Here is a tiny trained network, its code and every weight. The questions are about switching its units off for an input and a class, where a switched-off unit gives its printed mean instead of its output.

import numpy as np


def w(rows, s, z=0):
    codes = np.array(rows[::2]) - 128.0
    scale = np.full(codes.shape[1], s)
    scale[-1] = z or s
    return codes * scale


def norm(h):
    return h / np.sqrt((h * h).mean(-1, keepdims=True) + 1e-5)


def f(y):
    return y / 2 * (1 + np.tanh(0.7978845608 * (y + 0.044715 * y**3)))


def log_softmax(a):
    a = a - a.max(-1, keepdims=True)
    return a - np.log(np.exp(a).sum(-1, keepdims=True))


def net(x, mask):
    res = np.array(x, float).reshape(1, 8) / 4 @ E
    u = 0
    for l in range(4):
        y = f(norm(res) @ A[l][:, :-1].T + A[l][:, -1])
        res = res + np.where(mask[u : u + 3], y, B[l][:, -1]) @ B[l][:, :-1]
        u += 3
    return log_softmax(norm(res)[-1] @ U[:, :-1].T + U[:, -1])


A, B = {}, {}
E = w([
[184,63,132,145,117,111,81,95,116,159],'x0',
[143,70,158,163,166,203,160,141,102,106],'x1',
[113,71,187,50,173,81,160,197,167,163],'x2',
[195,171,226,119,105,174,171,116,174,106],'x3',
[77,85,173,56,111,152,82,134,192,99],'x4',
[150,106,134,171,153,111,110,96,153,162],'x5',
[122,167,152,116,185,45,100,148,73,2],'x6',
[135,95,121,92,93,129,122,139,111,110],'x7',
],0.007)
A[0] = w([
[76,84,160,79,159,189,79,77,191,90,64],'0.n1',
[78,207,128,64,72,2,122,28,132,183,75],'0.n2',
[145,153,10,159,108,210,111,54,183,39,2],'0.n3',
],0.0045,0.0041)
B[0] = w([
[74,250,150,131,90,110,144,122,80,153,187],'0.n1',
[149,114,184,152,38,161,104,166,82,134,250],'0.n2',
[150,123,147,91,146,124,150,107,117,87,170],'0.n3',
],0.018,0.0013)
A[1] = w([
[134,118,153,54,206,79,117,180,143,203,4],'1.n1',
[45,26,167,194,179,209,119,159,85,58,90],'1.n2',
[231,149,253,138,104,189,155,140,216,59,95],'1.n3',
],0.0056,0.002)
B[1] = w([
[254,56,111,87,185,203,87,215,32,83,159],'1.n1',
[108,131,95,199,77,131,127,128,75,111,169],'1.n2',
[102,138,59,168,126,86,72,192,128,159,254],'1.n3',
],0.012,0.0044)
A[2] = w([
[162,177,26,114,130,157,55,28,171,66,130],'2.n1',
[68,130,238,47,152,225,20,72,134,100,3],'2.n2',
[237,126,86,106,117,109,255,147,46,113,151],'2.n3',
],0.0063,0.00071)
B[2] = w([
[122,125,155,67,165,208,144,122,250,110,237],'2.n1',
[195,226,132,187,193,138,160,28,67,148,185],'2.n2',
[132,239,207,116,116,107,124,124,216,166,251],'2.n3',
],0.013,0.0027)
A[3] = w([
[138,128,170,153,159,31,92,123,145,1,4],'3.n1',
[102,105,156,115,99,115,167,114,169,157,56],'3.n2',
[123,106,196,243,119,155,190,153,89,123,114],'3.n3',
],0.0082,0.0042)
B[3] = w([
[132,61,131,206,120,215,215,137,114,247,251],'3.n1',
[107,137,160,203,75,131,212,139,90,155,112],'3.n2',
[144,156,181,91,48,86,67,124,91,147,214],'3.n3',
],0.013,0.0023)
U = w([
[106,76,138,158,118,198,247,114,91,201,51],'0',
[105,135,167,141,42,85,51,125,57,97,61],'1',
[188,96,157,43,231,158,131,147,188,17,164],'2',
[124,148,97,130,153,83,117,113,109,108,253],'3',
[83,131,1,161,174,54,72,159,137,98,140],'4',
[89,135,157,133,158,110,99,109,123,118,154],'5',
[141,206,158,105,171,14,185,24,89,152,47],'6',
],0.0091,0.0048)

Each question gives the input, the list of numbers given to net, and the class t.
The units are the neurons (one row each of A and B). Each row of codes is followed by its name. A weight is (code - 128) times the scale printed after its matrix; where a second scale follows, it is the last column's (A, B and U).
mask holds one flag per neuron, layer by layer. A switched-off neuron (its flag False) gives its mean, the last column of its row in B, instead of its output. The means were averaged over made-up inputs and are rounded, as every weight is.
A unit's drop is (log p(t) with every unit on - log p(t) with that unit switched off) / (log p(t) with every unit on - log p(t) with every unit switched off).
The circuit of an input: a set's keep is (log p(t) with only the set's units on - log p(t) with every unit switched off) / (log p(t) with every unit on - log p(t) with every unit switched off). Starting from all 12 units, units are removed one at a time, each time the one whose removal leaves the highest keep (on an exact tie, the one counted first), for as long as the keep stays at least 0.8.
units of the circuit, in order: the units of the circuit, biggest drop first
unit that matters most: the unit with the biggest drop
k most important neurons: the k neurons with the biggest drops, biggest first
k most important neurons of layer l: the k neurons of layer l with the biggest drops, biggest first
input [8,8,3,-1,3,-3,-3,-3], class 1: units of the circuit, in order => [3.n3 1.n2]
input [4,0,-2,-5,6,2,2,-3], class 6: units of the circuit, in order => [1.n3 2.n2]
input [5,-4,-5,-3,-3,3,8,3], class 0: units of the circuit, in order => [3.n1]
input [7,2,2,8,-4,-7,5,7], class 4: 2 most important neurons => [1.n3 0.n3]
input [-7,-2,-8,-7,3,2,-3,2], class 2: 2 most important neurons => [2.n1 0.n3]
input [3,-4,3,5,-5,4,-4,7], class 4: 4 most important neurons => [1.n3 0.n1 3.n1 2.n1]
input [-6,-4,-7,-3,-4,-6,8,5], class 0: units of the circuit, in order => [3.n1 0.n1 1.n3]
input [-3,4,8,-2,-3,5,-5,8], class 2: 3 most important neurons => [1.n1 0.n2 3.n1]
input [6,-4,0,3,8,-7,1,-7], class 6: 3 most important neurons => [0.n1 2.n2 1.n2]
input [-2,-8,4,-3,2,-8,-3,6], class 1: 2 most important neurons => [0.n2 3.n1]
input [-5,-3,-6,-3,-5,-2,-5,-5], class 2: 3 most important neurons => [2.n1 0.n3 0.n1]
input [2,-3,0,4,7,5,-1,7], class 6: 3 most important neurons => [0.n1 2.n2 1.n2]
input [-7,-8,-6,-8,2,8,0,1], class 1: 2 most important neurons => [0.n2 1.n3]
input [1,-4,6,-4,-4,-4,1,5], class 2: 2 most important neurons of layer 3 => [3.n3 3.n1]
input [-4,3,4,-4,-8,-4,2,-2], class 6: unit that matters most => 2.n3
input [-7,-5,7,-3,-4,2,-3,4], class 2: 2 most important neurons => [1.n1 0.n1]
input [-5,7,-6,1,-1,6,-4,-5], class 1: 2 most important neurons of layer 2 => [2.n3 2.n2]
input [-7,8,3,-1,-1,7,8,-5], class 0: 2 most important neurons => [3.n1 0.n2]
input [5,-6,-6,3,-7,5,8,-5], class 0: 2 most important neurons => [3.n1 2.n2]
input [4,-3,-8,-1,-5,-1,5,7], class 2: unit that matters most => 2.n1
input [1,7,-8,-1,-2,-6,-6,8], class 2: 2 most important neurons of layer 0 => [0.n2 0.n3]
input [3,-5,7,2,-5,4,6,5], class 2: 2 most important neurons of layer 1 => [1.n1 1.n2]
input [8,2,-8,3,-5,8,-7,-1], class 2: 2 most important neurons of layer 0 => [0.n2 0.n1]
input [2,2,1,1,-7,-4,2,-3], class 6: 2 most important neurons of layer 2 => [2.n3 2.n1]
